Here is a tiny trained network, its code and every weight. The questions are about switching its units off for an input and a class, where a switched-off unit gives its printed mean instead of its output.

import numpy as np


def w(rows, s, z=0):
    codes = np.array(rows[::2]) - 128.0
    scale = np.full(codes.shape[1], s)
    scale[-1] = z or s
    return codes * scale


def norm(h):
    return h / np.sqrt((h * h).mean(-1, keepdims=True) + 1e-5)


def f(y):
    return np.maximum(y, 0)


def log_softmax(a):
    a = a - a.max(-1, keepdims=True)
    return a - np.log(np.exp(a).sum(-1, keepdims=True))


def net(x, mask):
    res = np.array(x, float).reshape(1, 8) / 4 @ E
    u = 0
    for l in range(2):
        y = f(norm(res) @ A[l][:, :-1].T + A[l][:, -1])
        res = res + np.where(mask[u : u + 10], y, B[l][:, -1]) @ B[l][:, :-1]
        u += 10
    return log_softmax(norm(res)[-1] @ U[:, :-1].T + U[:, -1])


A, B = {}, {}
E = w([
[114,52,50,154,75],'x0',
[52,92,209,201,95],'x1',
[254,83,143,116,182],'x2',
[221,143,115,33,73],'x3',
[87,179,108,65,54],'x4',
[216,137,197,150,26],'x5',
[182,45,175,15,167],'x6',
[177,129,96,205,151],'x7',
],0.0056)
A[0] = w([
[179,103,50,55,208,115],'0.n1',
[136,150,171,127,240,53],'0.n2',
[28,98,207,178,75,138],'0.n3',
[168,143,186,72,35,88],'0.n4',
[87,25,220,254,101,2],'0.n5',
[106,93,186,122,193,152],'0.n6',
[201,81,202,70,71,62],'0.n7',
[212,73,168,144,172,109],'0.n8',
[72,95,145,153,119,99],'0.n9',
[57,196,74,97,94,115],'0.n10',
],0.0089,0.004)
B[0] = w([
[167,128,138,196,92,255],'0.n1',
[129,167,180,85,201,183],'0.n2',
[185,94,61,206,144,246],'0.n3',
[121,92,159,36,101,217],'0.n4',
[143,2,216,235,51,219],'0.n5',
[81,252,138,187,85,204],'0.n6',
[115,86,95,102,76,224],'0.n7',
[108,138,47,148,206,220],'0.n8',
[141,89,101,129,110,174],'0.n9',
[71,74,59,90,111,210],'0.n10',
],0.0085,0.0052)
A[1] = w([
[116,68,99,104,136,162],'1.n1',
[142,176,87,170,173,128],'1.n2',
[114,89,185,172,109,56],'1.n3',
[166,147,130,52,45,69],'1.n4',
[248,152,97,155,151,76],'1.n5',
[91,123,84,124,125,5],'1.n6',
[222,87,92,125,168,86],'1.n7',
[91,173,207,118,203,133],'1.n8',
[206,138,80,138,170,1],'1.n9',
[156,133,164,27,56,60],'1.n10',
],0.012,0.0034)
B[1] = w([
[139,214,120,153,120,226],'1.n1',
[108,85,197,64,141,209],'1.n2',
[182,111,174,188,70,201],'1.n3',
[193,93,159,37,121,247],'1.n4',
[151,99,72,123,184,229],'1.n5',
[50,190,65,142,133,160],'1.n6',
[145,162,98,126,222,232],'1.n7',
[56,177,241,117,108,188],'1.n8',
[175,161,119,165,183,191],'1.n9',
[150,133,155,76,2,254],'1.n10',
],0.01,0.0054)
U = w([
[83,182,240,117,143,2],'0',
[205,126,135,36,32,218],'1',
[32,168,28,134,90,35],'2',
[162,58,171,252,60,128],'3',
[208,140,86,127,205,142],'4',
],0.016,0.0024)

Each question gives the input, the list of numbers given to net, and the class t.
The units are the neurons (one row each of A and B). Each row of codes is followed by its name. A weight is (code - 128) times the scale printed after its matrix; where a second scale follows, it is the last column's (A, B and U).
mask holds one flag per neuron, layer by layer. A switched-off neuron (its flag False) gives its mean, the last column of its row in B, instead of its output. The means were averaged over made-up inputs and are rounded, as every weight is.
A unit's drop is (log p(t) with every unit on - log p(t) with that unit switched off) / (log p(t) with every unit on - log p(t) with every unit switched off).
The circuit of an input: a set's keep is (log p(t) with only the set's units on - log p(t) with every unit switched off) / (log p(t) with every unit on - log p(t) with every unit switched off). Starting from the 12 units with the biggest drops (on a tie, the unit counted first), units are removed one at a time, each time the one whose removal leaves the highest keep (on an exact tie, the one counted first), for as long as the keep stays at least 0.8.
circuit, biggest first: the units of the circuit, biggest drop first
most important unit: the unit with the biggest drop
top k neurons: the k neurons with the biggest drops, biggest first
k most important neurons of layer l: the k neurons of layer l with the biggest drops, biggest first
drop of u: that unit's drop, to one decimal
input [-4,-4,2,1,5,-6,-6,4], class 2: circuit, biggest first	0.n10
input [-3,-4,-7,-4,-1,7,-5,-5], class 2: top 2 neurons	0.n5, 0.n10
input [-5,-7,-2,-3,-7,3,-2,1], class 0: circuit, biggest first	1.n8, 0.n2
input [6,-7,-5,-5,-1,4,-2,8], class 2: top 2 neurons	0.n5, 0.n3
input [-1,-3,7,-6,-3,-5,6,-8], class 0: circuit, biggest first	1.n8, 0.n6
input [-4,5,-2,-3,6,-6,4,-3], class 2: top 2 neurons	0.n10, 0.n3
input [-3,-1,8,-7,8,2,-3,6], class 4: 3 most important neurons of layer 1	1.n5, 1.n9, 1.n10
input [8,8,-2,5,7,1,-5,-5], class 2: circuit, biggest first	0.n10, 1.n10
input [-7,2,5,-2,0,2,8,3], class 0: 3 most important neurons of layer 0	0.n6, 0.n3, 0.n2
input [-7,8,7,-8,2,1,5,-8], class 3: top 2 neurons	0.n5, 0.n3
input [0,-3,-4,-5,-7,2,7,1], class 0: top 2 neurons	0.n2, 1.n8
input [-1,-5,4,-8,-2,-2,8,0], class 0: 3 most important neurons of layer 0	0.n6, 0.n2, 0.n3
input [-2,8,-7,-6,8,-5,7,1], class 3: 3 most important neurons of layer 1	1.n3, 1.n7, 1.n5
input [-4,-1,-1,-2,-2,-2,-6,-5], class 2: circuit, biggest first	0.n10
input [-3,4,5,-5,-4,-1,8,7], class 0: 4 most important neurons of layer 0	0.n2, 0.n6, 0.n3, 0.n8
input [-2,-7,3,-2,-7,8,5,-6], class 4: top 2 neurons	0.n8, 1.n7
input [-2,-6,7,5,-4,4,3,1], class 4: drop of 1.n7	0.1
input [-7,3,6,1,4,-7,-7,2], class 0: drop of 1.n8	0.0
input [1,-3,0,5,-6,6,-2,3], class 4: drop of 0.n8	0.3
input [8,-1,0,-3,1,-3,4,-3], class 2: most important unit	0.n5
